Below are the code and all the weights of a small trained network. Each question names an input and a target symbol and asks about switching units off, where a switched-off unit gives its printed mean instead of its output.

import numpy as np


def w(rows, s, z=0):
    codes = np.array(rows[::2]) - 128.0
    scale = np.full(codes.shape[1], s)
    scale[-1] = z or s
    return codes * scale


def norm(h):
    return h / np.sqrt((h * h).mean(-1, keepdims=True) + 1e-5)


def f(y):
    return np.maximum(y, 0)


def softmax(a):
    e = np.exp(a - a.max(-1, keepdims=True))
    return e / e.sum(-1, keepdims=True)


def log_softmax(a):
    a = a - a.max(-1, keepdims=True)
    return a - np.log(np.exp(a).sum(-1, keepdims=True))


def net(x, mask):
    ids = ['γδεηθλμσ'.index(c) for c in x.split()]
    T = len(ids)
    res = E[ids] + P[:T]
    r = norm(res)
    for j in range(2):
        rows = slice(3 * j, 3 * j + 3)
        q, k, v = (r @ M[0][rows].T for M in (Q, K, V))
        z = softmax(np.where(np.tri(T) > 0, q @ k.T / 3**0.5, -1e9)) @ v
        o = O[0][rows]
        res = res + np.where(mask[j], z, o[:, -1]) @ o[:, :-1]
    y = f(norm(res) @ A[0][:, :-1].T + A[0][:, -1])
    res = res + np.where(mask[2:26], y, B[0][:, -1]) @ B[0][:, :-1]
    return log_softmax(norm(res)[-1] @ U[:, :-1].T + U[:, -1])


Q, K, V, O, A, B = {}, {}, {}, {}, {}, {}
E = w([
[156,173,76,83,175,171,93,89,90,115,255],'γ',
[172,167,64,153,74,80,80,174,21,98,107],'δ',
[162,142,155,132,87,157,79,109,164,238,110],'ε',
[66,142,179,30,116,10,109,104,41,152,129],'η',
[93,115,43,117,121,42,48,115,94,184,146],'θ',
[105,98,61,118,28,53,114,155,51,190,165],'λ',
[45,213,65,70,148,166,162,95,154,147,162],'μ',
[49,169,74,86,54,59,98,102,78,183,146],'σ',
],0.0076)
P = w([
[115,223,86,130,145,119,88,128,72,167,94],'0',
[115,100,96,170,40,130,146,1,142,112,140],'1',
[75,100,107,83,140,180,104,150,61,147,97],'2',
[129,74,79,120,64,99,141,140,161,124,148],'3',
[145,166,137,179,154,113,188,114,94,180,151],'4',
[180,103,83,97,92,124,156,85,163,126,104],'5',
[130,148,148,130,164,140,128,172,103,169,128],'6',
[146,116,130,151,80,121,111,146,191,79,138],'7',
[119,81,158,79,133,202,118,152,113,120,90],'8',
[193,109,117,112,110,122,150,138,195,104,112],'9',
[146,144,186,136,166,144,147,179,151,149,130],'10',
[155,88,145,139,107,136,146,163,199,97,146],'11',
[69,90,124,59,141,202,61,207,103,160,109],'12',
],0.0087)
Q[0] = w([
[62,52,181,46,185,234,103,170,26,149,81],'h0',
[135,230,181,180,179,88,150,172,68,224,204],'h0',
[89,75,205,231,220,101,248,78,84,116,114],'h0',
[117,148,88,43,104,151,41,205,114,155,116],'h1',
[94,85,147,69,156,232,76,174,82,136,87],'h1',
[131,246,138,198,180,47,162,181,119,201,185],'h1',
],0.013)
K[0] = w([
[182,156,66,54,92,4,116,146,97,164,104],'h0',
[78,116,178,186,75,78,69,147,120,63,170],'h0',
[42,124,103,174,104,91,93,62,15,132,87],'h0',
[180,128,169,51,139,36,135,175,208,89,124],'h1',
[186,189,29,94,92,143,116,177,172,167,149],'h1',
[55,110,176,213,87,156,75,153,181,71,189],'h1',
],0.014)
V[0] = w([
[149,150,244,48,137,151,161,131,200,116,163],'h0',
[149,97,126,105,189,64,94,105,82,71,191],'h0',
[170,53,127,197,194,106,52,115,151,153,80],'h0',
[85,178,27,138,172,152,187,126,127,44,101],'h1',
[215,117,187,122,81,181,171,169,57,86,109],'h1',
[101,112,215,139,154,93,164,142,208,147,2],'h1',
],0.014)
O[0] = w([
[161,192,46,103,110,179,132,163,159,217,99,36],'h0',
[135,127,128,180,121,173,151,76,35,148,120,141],'h0',
[97,58,134,197,141,119,138,120,119,140,3,72],'h0',
[160,171,120,192,132,95,165,223,152,194,138,112],'h1',
[127,143,108,175,169,80,6,99,190,115,222,42],'h1',
[162,98,142,125,159,25,199,112,47,55,156,5],'h1',
],0.0075,0.018)
A[0] = w([
[143,85,108,146,96,120,130,137,177,119,181,135],'n0',
[137,83,117,124,162,11,177,82,105,2,158,14],'n1',
[132,98,139,148,73,122,161,144,120,86,179,137],'n2',
[124,136,131,103,161,77,147,103,102,63,132,59],'n3',
[155,164,90,128,161,143,159,140,52,162,136,4],'n4',
[146,175,133,81,151,127,129,154,104,131,152,85],'n5',
[97,125,88,119,75,147,106,70,177,90,111,157],'n6',
[128,146,202,100,155,116,126,164,53,152,171,212],'n7',
[147,131,112,101,69,155,155,119,143,90,105,176],'n8',
[65,196,166,124,189,117,99,150,82,163,96,95],'n9',
[79,157,122,132,150,142,79,165,124,156,99,128],'n10',
[127,153,105,134,62,126,177,116,150,150,103,128],'n11',
[124,145,136,142,191,140,108,186,92,180,109,29],'n12',
[165,110,85,110,138,143,89,112,146,131,142,134],'n13',
[111,145,174,98,167,125,155,211,123,159,147,118],'n14',
[162,151,137,144,159,115,132,194,102,221,122,77],'n15',
[166,97,149,144,146,76,134,236,163,179,71,68],'n16',
[100,154,91,160,169,196,119,124,86,169,134,117],'n17',
[153,163,95,115,114,81,163,107,146,126,112,218],'n18',
[115,177,118,133,90,122,129,138,167,121,174,130],'n19',
[84,145,201,93,182,103,76,152,77,134,94,149],'n20',
[135,126,163,237,165,99,95,144,123,99,138,48],'n21',
[174,110,92,149,100,172,146,78,178,116,104,71],'n22',
[122,99,110,149,119,100,142,52,126,110,113,154],'n23',
],0.012,0.0027)
B[0] = w([
[139,140,105,141,134,152,128,132,112,164,76,161],'n0',
[254,117,170,42,202,117,153,65,90,154,118,171],'n1',
[143,137,146,103,131,135,92,90,149,145,126,183],'n2',
[169,114,160,101,148,113,101,98,113,166,120,155],'n3',
[113,133,152,197,84,85,142,84,104,125,153,166],'n4',
[141,132,106,167,112,159,117,135,142,169,122,187],'n5',
[149,138,150,135,126,88,169,169,137,116,152,255],'n6',
[123,128,124,134,146,91,168,170,152,92,124,222],'n7',
[125,117,102,164,148,133,87,124,135,160,122,251],'n8',
[145,73,153,134,114,143,84,153,166,164,107,180],'n9',
[149,107,144,80,135,110,148,118,129,115,143,201],'n10',
[133,149,114,122,164,117,130,122,117,80,158,212],'n11',
[100,85,178,99,128,123,130,153,186,111,122,150],'n12',
[106,137,148,156,122,131,181,114,131,113,121,176],'n13',
[167,135,70,148,103,141,116,123,137,161,122,182],'n14',
[105,88,166,95,162,103,132,133,145,64,131,172],'n15',
[142,83,149,172,121,62,204,174,129,110,151,161],'n16',
[144,144,136,145,84,69,107,100,106,139,114,210],'n17',
[90,109,151,136,112,153,122,150,143,135,108,157],'n18',
[121,106,96,125,153,153,137,116,92,104,91,209],'n19',
[120,182,80,130,135,152,138,85,96,107,145,235],'n20',
[88,119,102,158,211,106,109,145,108,188,151,156],'n21',
[121,118,123,174,121,86,146,125,106,128,144,166],'n22',
[143,128,103,103,151,163,120,169,147,137,83,179],'n23',
],0.02,0.0075)
U = w([
[111,83,201,115,71,105,33,130,203,166,113,93],'γ',
[58,101,122,182,254,76,57,140,117,169,156,79],'δ',
[227,89,157,68,205,85,142,73,106,161,118,147],'ε',
[135,174,127,197,67,34,135,79,54,153,155,2],'η',
[54,72,144,146,151,151,162,108,71,104,16,62],'θ',
[60,162,156,84,151,102,131,111,147,14,188,155],'λ',
[130,68,155,160,159,29,214,219,166,104,116,200],'μ',
[149,159,16,129,138,169,122,156,164,145,128,240],'σ',
],0.0046,0.0004)

Each question gives the input, a string of symbols that net reads in full, and the target symbol t.
The units are the heads (3 rows each of Q, K, V and O) and the neurons (one row each of A and B). Each row of codes is followed by its name. A weight is (code - 128) times the scale printed after its matrix; where a second scale follows, it is the last column's (O, A, B and U).
mask holds one flag per unit, heads first, then neurons. A switched-off unit (its flag False) gives its mean, the last column of its rows in O or B, instead of its output. The means were averaged over made-up inputs and are rounded, as every weight is.
A unit's drop is (log p(t) with every unit on - log p(t) with that unit switched off) / (log p(t) with every unit on - log p(t) with every unit switched off).
The circuit of an input: a set's keep is (log p(t) with only the set's units on - log p(t) with every unit switched off) / (log p(t) with every unit on - log p(t) with every unit switched off). Starting from the 12 units with the biggest drops (on a tie, the unit counted first), units are removed one at a time, each time the one whose removal leaves the highest keep (on an exact tie, the one counted first), for as long as the keep stays at least 0.8.
circuit, biggest first: the units of the circuit, biggest drop first
heads that matter: for each layer, one digit per head in row order, 1 if its drop is at least 0.15 and else 0, layers parted by /
input θ δ η θ μ, target δ: circuit, biggest first : [h0, h1, n21]
input λ μ λ, target λ: heads that matter : 11
input μ θ λ λ ε θ θ μ λ ε θ γ, target η: heads that matter : 10
input λ μ θ γ λ η δ δ θ θ λ, target δ: heads that matter : 01
input λ μ η, target λ: heads that matter : 11
input θ μ λ θ δ δ σ σ δ μ σ δ σ, target μ: circuit, biggest first : [h1]
input μ λ θ, target μ: circuit, biggest first : [h1, n16]
input λ μ σ, target λ: heads that matter : 11
input λ γ γ σ ε θ, target μ: heads that matter : 10
input λ δ θ, target λ: heads that matter : 11
input γ θ θ η λ η γ δ γ θ θ, target δ: heads that matter : 01
input δ λ θ η ε γ δ δ ε, target γ: heads that matter : 01
input λ λ μ θ λ, target λ: heads that matter : 11
input μ ε θ μ λ θ γ θ, target η: circuit, biggest first : [h0, n17]
input θ δ μ μ γ μ σ λ, target σ: heads that matter : 10
input θ λ θ λ λ θ μ, target λ: circuit, biggest first : [h0, h1, n20, n6]
input δ λ θ θ γ μ μ μ, target σ: circuit, biggest first : [h0, n19]
input θ η λ σ δ λ δ θ θ θ η λ γ, target θ: circuit, biggest first : [h0]
input δ θ λ θ γ δ γ λ θ δ θ η λ, target δ: circuit, biggest first : [h1, n21]
input σ λ ε λ μ δ γ θ η λ λ, target θ: heads that matter : 10
input θ μ η γ μ, target μ: circuit, biggest first : [h1, n15]
input λ λ γ μ θ θ λ, target μ: circuit, biggest first : [h1, n16]
input θ θ θ θ λ σ δ, target θ: circuit, biggest first : [h0, h1]
